Below are the code and all the weights of a small trained network. Each question names an input and a class and asks about switching units off, where a switched-off unit gives its printed mean instead of its output.

import numpy as np


def w(rows, s, z=0):
    codes = np.array(rows[::2]) - 128.0
    scale = np.full(codes.shape[1], s)
    scale[-1] = z or s
    return codes * scale


def norm(h):
    return h / np.sqrt((h * h).mean(-1, keepdims=True) + 1e-5)


def f(y):
    return y / 2 * (1 + np.tanh(0.7978845608 * (y + 0.044715 * y**3)))


def log_softmax(a):
    a = a - a.max(-1, keepdims=True)
    return a - np.log(np.exp(a).sum(-1, keepdims=True))


def net(x, mask):
    res = np.array(x, float).reshape(1, 8) / 4 @ E
    u = 0
    for l in range(4):
        y = f(norm(res) @ A[l][:, :-1].T + A[l][:, -1])
        res = res + np.where(mask[u : u + 4], y, B[l][:, -1]) @ B[l][:, :-1]
        u += 4
    return log_softmax(norm(res)[-1] @ U[:, :-1].T + U[:, -1])


A, B = {}, {}
E = w([
[140,122,135,184,180,159,126,154],'x0',
[199,77,249,111,106,100,161,92],'x1',
[134,109,124,68,191,152,157,161],'x2',
[96,79,205,186,59,28,100,147],'x3',
[173,200,112,162,69,165,74,194],'x4',
[195,89,95,151,26,84,132,79],'x5',
[60,60,101,122,122,251,174,139],'x6',
[120,189,184,141,49,146,74,130],'x7',
],0.0027)
A[0] = w([
[171,81,162,98,117,254,175,90,79],'L0N0',
[85,69,209,112,140,94,92,136,24],'L0N1',
[120,140,186,115,237,99,155,167,6],'L0N2',
[61,99,192,125,160,83,153,118,12],'L0N3',
],0.005,0.0016)
B[0] = w([
[41,36,67,109,169,148,128,148,248],'L0N0',
[78,219,128,139,125,47,118,106,157],'L0N1',
[193,138,81,36,110,225,4,103,183],'L0N2',
[137,172,91,172,111,61,107,75,151],'L0N3',
],0.0042,0.0016)
A[1] = w([
[200,205,111,154,100,197,170,127,190],'L1N0',
[188,25,120,28,137,6,231,46,17],'L1N1',
[5,208,209,177,131,135,95,161,3],'L1N2',
[193,209,107,82,18,149,173,99,38],'L1N3',
],0.0032,0.0014)
B[1] = w([
[111,29,167,75,120,100,67,62,184],'L1N0',
[128,123,203,255,86,70,125,159,247],'L1N1',
[121,138,150,199,182,99,191,78,162],'L1N2',
[152,136,71,131,89,128,70,95,139],'L1N3',
],0.0046,0.0015)
A[2] = w([
[181,187,126,117,135,167,137,145,9],'L2N0',
[30,94,73,178,165,101,171,143,109],'L2N1',
[87,102,85,192,2,214,124,84,147],'L2N2',
[80,163,128,155,82,73,147,181,181],'L2N3',
],0.0041,0.0016)
B[2] = w([
[241,95,182,175,147,152,125,69,95],'L2N0',
[237,108,2,119,167,193,207,133,231],'L2N1',
[182,244,69,42,210,126,81,40,252],'L2N2',
[61,176,143,82,229,162,172,109,221],'L2N3',
],0.0031,0.0016)
A[3] = w([
[123,121,187,91,33,16,137,196,254],'L3N0',
[215,198,146,132,175,146,95,132,17],'L3N1',
[64,64,79,47,170,253,147,70,203],'L3N2',
[188,175,75,106,21,123,78,38,216],'L3N3',
],0.0042,0.00097)
B[3] = w([
[54,173,154,177,160,207,108,151,187],'L3N0',
[126,101,175,56,78,143,110,116,145],'L3N1',
[73,188,96,178,188,191,139,253,255],'L3N2',
[49,124,90,73,165,139,79,88,193],'L3N3',
],0.0058,0.0042)
U = w([
[93,173,246,216,94,39,139,87,162],'0',
[155,81,61,164,146,69,214,74,90],'1',
[204,121,135,108,35,112,211,153,3],'2',
[80,164,25,115,208,207,158,221,191],'3',
[110,172,105,57,93,98,31,47,177],'4',
[179,42,154,163,86,114,189,160,74],'5',
[253,114,192,52,121,153,92,171,59],'6',
],0.0074,0.0052)

Each question gives the input, the list of numbers given to net, and the class t.
The units are the neurons (one row each of A and B). Each row of codes is followed by its name. A weight is (code - 128) times the scale printed after its matrix; where a second scale follows, it is the last column's (A, B and U).
mask holds one flag per neuron, layer by layer. A switched-off neuron (its flag False) gives its mean, the last column of its row in B, instead of its output. The means were averaged over made-up inputs and are rounded, as every weight is.
A unit's drop is (log p(t) with every unit on - log p(t) with that unit switched off) / (log p(t) with every unit on - log p(t) with every unit switched off).
The circuit of an input: a set's keep is (log p(t) with only the set's units on - log p(t) with every unit switched off) / (log p(t) with every unit on - log p(t) with every unit switched off). Starting from the 12 units with the biggest drops (on a tie, the unit counted first), units are removed one at a time, each time the one whose removal leaves the highest keep (on an exact tie, the one counted first), for as long as the keep stays at least 0.8.
units of the circuit, in order: the units of the circuit, biggest drop first
most important unit: the unit with the biggest drop
k most important neurons: the k neurons with the biggest drops, biggest first
top k neurons in layer l: the k neurons of layer l with the biggest drops, biggest first
drop of u: that unit's drop, to one decimal
input [-3,3,4,-3,-8,-2,-5,2], class 0: units of the circuit, in order	L1N1
input [2,7,5,5,4,-8,-2,-5], class 4: 4 most important neurons	L0N2, L0N1, L0N3, L3N2
input [-3,-7,-6,6,-5,-5,-4,-5], class 1: units of the circuit, in order	L3N2, L2N1, L3N0
input [1,3,4,-1,4,8,0,0], class 4: units of the circuit, in order	L3N2, L3N3
input [3,1,7,-3,3,8,-4,8], class 4: units of the circuit, in order	L3N3, L3N2
input [-7,6,0,-4,0,8,6,-1], class 3: 2 most important neurons	L0N0, L3N2
input [-8,-4,0,-8,-5,-4,-8,3], class 4: units of the circuit, in order	L0N0, L2N1, L3N2
input [-8,5,-3,-6,-5,8,-6,-1], class 0: 2 most important neurons	L1N1, L0N2
input [5,-5,6,4,-8,-2,-8,8], class 4: units of the circuit, in order	L0N2, L3N2
input [7,-4,-1,-8,3,7,-5,-8], class 4: 2 most important neurons	L0N0, L3N2
input [-8,6,6,5,5,-6,2,-3], class 4: 4 most important neurons	L0N2, L3N2, L0N1, L0N3
input [-7,7,5,2,-7,6,1,-1], class 0: 2 most important neurons	L1N1, L3N0
input [3,-4,4,-7,7,7,-8,5], class 4: top 2 neurons in layer 3	L3N3, L3N2
input [-7,8,7,6,1,5,1,-4], class 0: most important unit	L3N0
input [-3,6,-3,-6,-2,0,-1,-1], class 0: top 2 neurons in layer 1	L1N1, L1N3
input [-2,0,-1,-3,-4,4,-5,-6], class 0: drop of L1N1	0.6
input [5,1,-8,-8,8,-8,-3,-3], class 6: drop of L0N0	0.2
input [6,-1,-5,-1,-2,8,2,2], class 4: drop of L2N2	0.1
